Here is a tiny trained network, its code and every weight. The questions are about switching its units off for an input and a class, where a switched-off unit gives its printed mean instead of its output.

import numpy as np


def w(rows, s, z=0):
    codes = np.array(rows[::2]) - 128.0
    scale = np.full(codes.shape[1], s)
    scale[-1] = z or s
    return codes * scale


def f(y):
    return y / 2 * (1 + np.tanh(0.7978845608 * (y + 0.044715 * y**3)))


def log_softmax(a):
    a = a - a.max(-1, keepdims=True)
    return a - np.log(np.exp(a).sum(-1, keepdims=True))


def net(x, mask):
    res = np.array(x, float).reshape(1, 8) / 4 @ E
    y = f(res @ A[0][:, :-1].T + A[0][:, -1])
    res = res + np.where(mask, y, B[0][:, -1]) @ B[0][:, :-1]
    return log_softmax(res[-1] @ U[:, :-1].T + U[:, -1])


A, B = {}, {}
E = w([
[116,51,129,247],'x0',
[85,106,160,140],'x1',
[191,159,163,162],'x2',
[78,64,60,146],'x3',
[149,185,38,76],'x4',
[72,73,51,154],'x5',
[66,82,92,131],'x6',
[171,152,122,63],'x7',
],0.011)
A[0] = w([
[109,141,70,60,173],'N0',
[123,134,106,121,1],'N1',
[186,154,154,162,125],'N2',
[161,180,211,115,165],'N3',
[110,72,95,177,160],'N4',
[186,111,186,184,234],'N5',
[171,174,114,51,171],'N6',
[73,162,68,31,181],'N7',
[152,167,140,118,30],'N8',
[154,122,59,105,78],'N9',
[173,134,146,60,103],'N10',
[109,105,97,249,137],'N11',
[123,130,122,96,20],'N12',
[95,101,112,219,157],'N13',
[91,80,112,188,174],'N14',
[148,89,127,180,96],'N15',
],0.016,0.0076)
B[0] = w([
[211,196,76,41,211],'N0',
[185,180,222,65,124],'N1',
[123,129,170,188,185],'N2',
[166,147,202,206,237],'N3',
[58,100,39,134,210],'N4',
[82,104,177,207,236],'N5',
[156,250,167,121,250],'N6',
[235,209,83,61,244],'N7',
[200,190,191,135,157],'N8',
[99,85,91,65,162],'N9',
[156,190,167,167,201],'N10',
[29,84,102,89,242],'N11',
[87,82,85,59,133],'N12',
[50,43,60,146,229],'N13',
[77,37,88,87,223],'N14',
[97,119,139,180,178],'N15',
],0.012,0.017)
U = w([
[165,186,48,35,2],'0',
[69,119,203,225,37],'1',
[7,15,33,167,210],'2',
],0.011,0.0021)

Each question gives the input, the list of numbers given to net, and the class t.
The units are the neurons (one row each of A and B). Each row of codes is followed by its name. A weight is (code - 128) times the scale printed after its matrix; where a second scale follows, it is the last column's (A, B and U).
mask holds one flag per neuron, in row order. A switched-off neuron (its flag False) gives its mean, the last column of its row in B, instead of its output. The means were averaged over made-up inputs and are rounded, as every weight is.
A unit's drop is (log p(t) with every unit on - log p(t) with that unit switched off) / (log p(t) with every unit on - log p(t) with every unit switched off).
The circuit of an input: a set's keep is (log p(t) with only the set's units on - log p(t) with every unit switched off) / (log p(t) with every unit on - log p(t) with every unit switched off). Starting from the 12 units with the biggest drops (on a tie, the unit counted first), units are removed one at a time, each time the one whose removal leaves the highest keep (on an exact tie, the one counted first), for as long as the keep stays at least 0.8.
units of the circuit, in order: the units of the circuit, biggest drop first
k most important neurons: the k neurons with the biggest drops, biggest first
drop of u: that unit's drop, to one decimal
input [-1,4,4,8,-4,-4,-8,-5], class 2: 3 most important neurons -> (N6 N10 N8)
input [-5,1,-4,-6,-4,1,-6,6], class 1: units of the circuit, in order -> (N3)
input [-5,6,6,-7,3,5,-6,4], class 1: 2 most important neurons -> (N3 N2)
input [5,8,3,-7,-7,2,-8,-7], class 2: 2 most important neurons -> (N13 N11)
input [6,-5,6,1,-6,-5,3,3], class 2: 2 most important neurons -> (N6 N11)
input [8,-4,7,-6,3,6,-1,7], class 1: 3 most important neurons -> (N14 N2 N4)
input [-1,-6,2,-3,4,4,7,-6], class 0: 2 most important neurons -> (N5 N0)
input [-1,1,-5,0,-4,7,2,6], class 0: 4 most important neurons -> (N7 N5 N0 N11)
input [7,4,-4,-2,6,-4,-3,6], class 1: 2 most important neurons -> (N7 N0)
input [4,-2,6,0,-6,-3,-4,-5], class 2: drop of N6 -> 0.7
